Each row has a class, written after it.
[-24   7  -7  -9  -6  -2   6   4  -3 -21  14  14  11  16   8  15 -40 -18
  -3 -31  -9  15 -15  -1 -17  31   0   1  11 -14   0   0  33   2]	Y
[ 57 -10 -66 -28 -60  17 -67 -17 -67   2 -43 -34   0 -34  -2  40  34  14
   8 -15 -44  26  11   2 -47 -32   4 -20  19 -18  -3 -26 -18  48]	D
[ 50 -13 -76   1 -18  57 -42  53 -36 -40   4   0  39 -79 -10   6  30   3
 -11 -36 -41  26  27 -90 -20 -46 -66 -25 -29 -46  37 -13 -15  11]	F
[ 59  50 -59 -12  -9   8 -58  24 -27   5  36  10 -15 -31 -14   9  -1   7
  22  18 -34  26  -5   6 -19 -50 -18 -33 -72  41  -1 -60 -31  34]	N
[ -9   8  -2   4  17  -4  15   0  -6 -20  24  38  -3 -40  18  -5 -26   0
  27  18 -31 -19 -33 -19 -42 -11  31 -24 -24  42 -53 -12  35   8]	Y
[-38 -21  53   8  44 -42  56   5  20  10  61  41 -10   8 -41 -14 -13 -36
   4  -4  44 -40  -7  50 -40  33  18  31  22 -19   9  29  20 -17]	C
[ 17 -40 -22 -27 -11  64 -47 -33 -17 -30  -4 -37 -24  15 -18  29  39  13
  21 -12 -26 -15  17 -62  -7 -12 -15   7  26 -22 -54 -28  11   8]	M
[  2  47 -33 -17 -10  16  29 -25  13 -25 -16 -38   1  71 -21  37 -25 -10
  10 -19 -28 -18 -34 -27  25  78 -19  26  14  -1  -5   2  78  12]	F
[-28   4  -9  -4  -2  -5   3  15  -4 -17  13   5   6  22   4  18 -38 -22
  -9 -27 -12  22 -10   5 -20  31  -2   1   8  -3  12  -4  13   8]	U
[ 32  10 -28 -21   1  50 -75  -7   3   9   2 -40 -50  12 -14  17  43  48
  26  42 -76 -34   1 -12 -13  -7  -4 -10  17  11 -74 -40 -13  42]	D
[ 32   5 -34   1  -6  23 -14   4 -36 -26 -15 -23 -30 -12 -16  20  24   8
  17 -50 -70  16 -25 -73 -42   8  15   9  51  -2 -25   6  56  27]	H
[-22   6  38  24  32   2  12 -41  19  13  37 -11  -2   1 -36  -3  43  11
  26  14  37 -53  34  36  -7 -11 -10  24  14  40  13 -14 -23 -25]	W
[ 32  10  12  26  18  -7 -17  -8   5   8  -2 -29 -12  -9  11  -2  28 -12
  16  -6  -3   9 -38 -21 -32  17  -8   8  19 -16  15 -12 -26  -8]	H
[ 36  57  -3   6  19 -26  24   7   8  -9  44   3 -31   3   3 -13  -8   7
  35 -43 -29   3 -60  35 -13  45  10  -7 -21  16  10 -18  55  -7]	Y
[ 52   3 -24   8  15 -21 -12  10  -3  35  -6  13 -35  14 -20  -8  23  47
  24 -12 -52   9   8 -16  -2 -53  33 -16 -30  22 -20  21   3  20]	A
[ 51  25  -8  36   5  26 -41   4 -36   6  43   1  -1 -55 -60  -7   1  45
   8   6 -36   8   2   7 -32  -3  -4 -36  -3  19 -29 -78  11 -15]	C
[ 19  -5  -1  37  31 -40 -26  11 -34  -1 -17 -23 -21 -14   3  54  43 -34
  -3  33 -11  11  -6 -63 -42   7  33   8  64 -11 -13 -20 -24  21]	D
[ 53 -11  30 -35   5  33 -15  40  34  12  16   5  -3  19 -38  34 -54  18
  66  -5   0 -14 -59  49 -37  21 -16   9 -15 -48 -35   3   1 -13]	L
[-24   0  -9 -11  -9   1  -1   9  -3 -18   8   2   2  27  10  24 -37 -17
  -8 -27 -13  19 -10   2 -15  35   1  -3  10  -7   4  -6  18   5]	U
[  9   5  39  11  10  -4  43   0  -9   9  23  15  -9  20 -50   2 -23  41
 -10 -45  36  -8  34  81 -27   8  -6  24  43 -11  19  28  68 -35]	V
[-37   3  -4  -7  -2  -1   7  15   5 -15   3  10   3  21  11  11 -38 -16
  -9 -24 -16  18  -8  -3 -12  24   5  -3   4   5   2   2  22   8]	U
[ 37   0  35  -6  20  12 -79  -7 -18  44 -24 -45 -37  23 -66  -8 -34  71
  49  42   5 -14 -50  -7 -29  49  57  14 -20  14 -71 -21  39  -2]	W
[-17   2 -11   9  -4  -8   3  17  -2 -15  12   6   8  16   0  22 -36 -15
  -7 -23 -16  19 -17  -4 -15  31   4  -4  10 -12   8  -3  21  10]	C
[ 37  45  -2  19 -19  -1 -24  -1 -22   8 -22 -25 -34   1  -6  -5  25 -18
  -5 -37 -14  11 -35  17 -34  40 -36  -3  28 -16 -12 -29  67  13]	H
[-11  44  -2  11   1  -3 -51  29  -4  31   4 -45 -30  32  -4 -28  69 -23
 -12   6 -13  34  -6  24  -7   4 -34  30  23  18  37 -13 -89  21]	U
[-17  15  -3  -7  -7   0  -6   3 -11 -12  12   5  11  16  -1  16 -37  -6
   1 -23   0  14 -11   5 -21  31   0  -1   6  -7  -4  -3  26   5]	W
[-27  70  11  -7  -3  37 -61 -33 -11  -2   3 -64 -36   5 -26   7  10  20
  29  44  38 -48   7  38  -8  52 -29   5  66  56 -45 -72  82  16]	B
[ 58   7 -40  10 -18  -5  17  -3 -34 -18 -12 -26 -38  15  18  28  23   7
  -6 -23 -17  20 -22  -2 -43  -4 -20  12  56 -14   8   4  29  19]	C
[ 36   2  18  38  34 -55 -31  15  13  59 -32 -23 -40  19 -14 -20  52   6
  16  26  37  15  20  -2   2 -73  15  34 -13  30  56  51 -48  31]	B
[ 18  -9 -36 -76 -18 -10   1 -34  -3  -8  26  -9  -3  35 -22  23 -50  70
  91 -15 -38 -14  -2   2 -24  51  28 -27 -15 -16 -37  -4  25   9]	L
[-31   3  -5  -7  -7  -2  -3   4   1 -15   6   6  16  18   5  26 -30 -21
  -4 -28  -1  12  -7   3  -6  24   0  -3   1  -5  -4  -2  24   5]	V
[-29 -15  -2 -30 -15  25 -17 -20 -24 -27   0 -22 -22   2   7  43  -3   5
  20 -20  26 -17   3  -1 -35  21  27   4  64  -1 -32 -16  61   0]	C
[ 83  33 -34  27 -10  57 -84  55 -22 -32  23 -18  14 -56  16  11  41 -29
 -16  19 -26  11 -19 -57  34 -33 -47 -38 -10 -24 -11 -47 -39   8]	A
[ 47  61  -4 -12  -3  31 -16  19 -24 -11   3  -2 -34 -34 -21 -28  23   6
 -11 -11 -32  33  -6 -18 -21 -19 -21   0 -29   5 -29 -34  39   2]	M
[-24   5  -8  -9 -10   7  -5  13 -10 -21  11   9  12  19   8  18 -40 -20
  -8 -21  -9  17 -14   0  -9  25   1  -6   5 -10   6  -3  23   4]	N
[ 62  15  -1  42  28   6 -31  69 -17  36 -23  20  41 -96 -49 -30  -7 -13
 -18  22  14  47 -36 -54 -74 -45 -18   5 -50 -17  52  -6 -17 -10]	F
[ 52 -28 -27   3 -21  24 -46 -39 -38 -21 -19 -49 -12  -4 -10  24  46   4
  25  -4 -23   1 -20 -76 -63  17 -13   4  37 -39 -19 -14  22   9]	Y
[-39 -27  -4 -17 -19  82 -27 -37  -9 -40 -13  -7   0  12 -29  19  19  -8
  -2  17 -18 -18  20 -88  20 -21 -13  19  24  21 -62 -28   6  -7]	N
[-23  10  -8   4  -3  -1  -6   8   0 -12   4   8  11  21   3  14 -33 -12
  -9 -32 -18  23 -14 -12  -2  20  11  -2  11  -4  12   4  27  13]	A
[-42 -29   9 -50 -15  63  20 -12  25 -54  21  -5  -3  -9   5  39  -6   7
  40 -31 -16 -56 -26 -13 -45  76  -6   7  57 -23 -22   6  86 -18]	B
[ -5 -26  -3  -6 -29  42 -82 -26 -29  12 -32 -40   3 -10  11  12  44 -15
  -4  19   9   9 -21 -23 -32  -6  -3   1  28  -4 -33 -37 -41   7]	V
[ -3   7  -5   2  15  27 -15  -9 -25 -24  12 -29 -27 -21  10 -13  53  -6
  12 -23 -27   2 -12 -39 -20  -9  11   1  88   6 -27 -18  30  13]	M
[-27  12  -8  -4  -3   7   2   9  -3 -22  12   5   0  20   7  18 -35 -12
  -1 -29 -13  18  -6  -4  -2  33  -7   4  12  -2  -5  -1  31   5]	B
[ 31 -24  -7 -43 -12  66 -41  14 -23 -11   6  23 -30 -33   8  22  -6  18
 -14 -12   2  -3  -9 -10 -13 -25  18 -22  14 -26 -63 -28  41  -3]	F
[ 52 -36 -17   6  -6  20 -30  50 -24 -16  -6 -27 -11  -2  17  31  22  -2
 -13  -3 -15  -3 -62 -33   7  58  -7  -5  51 -51  16 -13 -11 -21]	N
[ 56 -38 -30 -13  -4  23 -58  11  -3  29 -18 -21   4 -10 -12  15   5  46
  26  -4 -57  -6 -12  -5 -40 -22  22 -22   5 -34 -17   9 -12  18]	D
[ 21   9  15  27   8  12   0   9   1  -5   1  17  21 -49  19 -27 -11 -15
  23  -9 -23   2 -24  -6 -46 -58   4 -14 -18   9 -13  31  -3  12]	H
[  8  -8  24  11  12 -10 -34  32   7   9  32  22  -5   3 -22  40 -14 -41
 -12   8  45  -5  -5  16 -23  14 -11   9 -19 -11  36 -28  13   9]	L
[ 41 -10 -35 -47  -5   8  24 -10 -17 -12  -3 -15 -15  20 -38  34  -4   7
  20 -42  -6   5   6  -4 -27  17 -28  22  26 -49 -16  -8  31  -8]	M
[ 33  22 -21  24 -19  14  11  29  -4 -33  13 -22  30   7  21  25  40 -32
   6 -29 -10  28 -17 -16 -39  -4 -53  19  48 -37  91  43 -40  12]	F
[ 35  -3   4 -48  -8  39  -9  21   9  12   2  17 -19 -60 -28 -19  16  75
  29  15 -42 -21  16  29 -28 -28 -13 -28 -37  -9 -55 -13 -23 -12]	V
[ 41 -43  -2 -24  -7  27 -35 -13 -27  -6 -17 -21 -25   4  -3  33 -10  25
  22  22 -18 -17 -46 -13 -48  42  21   1  41 -48 -75 -21  14  -4]	D
[ 24  -5 -27 -26   7 -39  -3 -26 -40   8 -22 -34   1  -1  12  33   3 -25
  15 -13  19   6 -38 -19 -49  37  60  17  49 -23   7   7  30   0]	D
[-13   4  31 -27  25  17 -37  55 -12   2  26   8   4 -27 -14   6 -66  17
 -12  30  27  -9  -5  32   2  45  22 -19   1 -29 -31 -31   4 -29]	N
[-18  17  -6  -5  -4   7   7  13  -5 -17  12  15   8  12   6  17 -31 -14
  -4 -23   1  13 -17  -4 -15  30  -2  -4  13 -11   5  -1  38   4]	F
[ 19 -12  -9   7   6  16 -19   8   1 -28   0 -44   2  27  35  46  32 -48
  12 -15 -21   2 -89 -71 -12  76   7   8  61 -41 -21  -8   1 -18]	V
[ 16 -36 -11 -25 -19  46 -58 -28 -23   0 -34 -29 -20 -10 -29  22  14   7
  27 -12  -6  -7 -24 -32 -54   1  -4   0  40 -26 -75 -29  53  17]	V
[  9  30 -21  -9  12 -55  -7  30  -4  17  42  -6 -24  21 -11  35  67 -64
  -5  -1  36  -5  15  22  24  18  -5  28  21  13  73   0 -53  15]	B
[-57 -25  -3 -34 -17  50 -53   3   3 -32  25  21  13   2 -15  50  -4 -59
 -13   6  -8 -29  23 -20 -13   5  -8   3  18 -24 -44 -23  11  33]	D
[-66  20  -2 -53  15  28 -15 -31 -27 -53  16 -38 -73   5  10  35  29 -22
  -1 -32   8 -10  35 -24   7  40  14  20  61  12 -65 -60  52  12]	U
[  66  -33  -24   35   -8    7  -19    1  -25  -26  -24  -51   33    1
  -20   35   56  -71   -5   -7   -6   37  -50 -114  -35   16  -36   43
   34  -72   73   16  -57   -5]	N
[ 56 -38  -5  -5  -4 -13  17  21 -26  13 -40 -18  18 -30  21 -24   8  27
  16  26  36  -5 -40 -16 -54   5  -9   4  30 -47  31  45 -19 -41]	N
[-10  17 -11 -11 -14   3  -5   2 -13 -13   0   3  10   9   8  17 -30  -8
  -3 -25 -10  16 -14  -4 -25  26   1  -5   9  -8  -8  -1  33  10]	W
[-22  20  -5 -10  -7  -2   0   3  -2 -12  17  13   7  11  11  15 -39 -19
   0 -37 -14  14 -14  10 -23  33   3  -3   3  -3   3  -2  24   5]	H
[ 28 -43  28  40  30 -44  23 -34  -7   6  -8 -12  31   7 -22  21 -12 -11
  15  14  23  12   2 -55 -59 -19  50  13  51 -33  52  59  -1  -4]	N
[ 33  -4  18  11  15 -53  19  38  13   6  32  15   7  41 -23  10 -29 -44
 -28 -33  26  25 -37  37  16  55   0  36 -61 -52  82  38 -22  -8]	V
[ 39 -23  -8 -24 -36  29 -53 -10 -47  14 -27 -22 -44  -3 -19  24  41  32
  28 -23 -23   2   0  23 -58  -8  -2 -18  25 -24 -48 -26  22   7]	N
[-14   1 -13   3  -3 -11   6  14  -2 -13  12   7   7  14   2  30 -39 -14
  -7 -26 -13  17 -15   0 -16  29  11  -7  10 -12   8  -6  25   7]	C
[-21  11  -5  -5  -2  -4   7  10  -9 -22  14  11   6  23  -2  20 -44 -15
  -5 -21 -12  17 -14  -4  -8  33   5  -2   4  -6   8  -3  33   3]	N
[-21   6 -11 -13  -4   6  -1   8  -6 -21  12   5  13  15   3  16 -31 -20
   2 -32 -16  16 -15 -11 -11  26   3  -5   9  -9  -4 -10  33   4]	M
[ 23 -24 -24 -13 -19 -21  15 -25 -18 -20 -11 -25  37   2  22  53  -1 -55
  10 -13  25  10  -7  -5 -63 -19   5  13  70 -40  61  41  -6  36]	M
[  3   1  10 -28  21  12 -29   0   5  19   9 -15 -43   3  12   9   0  44
  40  -2 -13  -6 -36   8 -53  22  47 -15  47  -5 -35  -9  30  10]	F
[ 33  29 -19  15   6 -11  -4 -17 -33 -29  12 -53 -23   5 -26  12  74 -14
   0   4  -5   5   4 -59   3  36 -27  43  34  -7  39 -13 -33   9]	W
[ 16  22 -29 -15 -13  25 -32  13 -19 -41  30 -16 -45  28   1  46  26 -26
   4 -35 -34   8 -10 -18 -21  17 -28  17  19 -14 -17 -14  25  45]	W
[-35 -28   3   3   0  40 -15 -24 -15 -31  -6 -29   3 -11 -14  -5  36  -9
   2  -4  -8 -12  19 -49 -45 -14 -17  27  69  -4   5   9  22  24]	M
[ -1  -5  26 -37  31   7  -7 -27   3  12  28 -31   4  -7 -24  -6   1   0
  16  14  46 -28  -1  25 -42  43  -4  25  -5 -45 -22 -12 -19 -39]	V
[-31 -11  13 -24  10  47   9 -16   4 -17  46   5 -13 -31 -29  -1  29  -5
 -12   2   3 -52  24  11 -35   8  -7  15  28  -5 -26 -19  28 -15]	C
[ 29  22 -15   3  -2 -68  12 -24 -30  10  16  -3 -14  31 -15  37 -21  -8
  25 -49  19  47 -12  24 -37  31  28  17   8   3  59  -3  -5   6]	H
[-18  12 -10  -7   0   2   4  14  -4 -17  21  21   6  14   3  31 -34 -16
  -2 -26  -4  16 -12  -3 -14  30   0  -6   1 -11   4 -11  25   6]	F
[ 18   6   4  -8  21 -37  43 -39  14  21   9  -5  13   8 -12 -12 -27   2
  21  -6  -7  -9 -17  16 -32  29  11   8   8 -23   7  20 -14 -11]	H
[ 17  -6  16  -2  32 -47   9   8  22  53 -21  29   5 -26 -14 -33 -30  -4
  14   2  54  -9 -10  27  29 -37  26   4 -68  20  15   9 -23 -19]	H
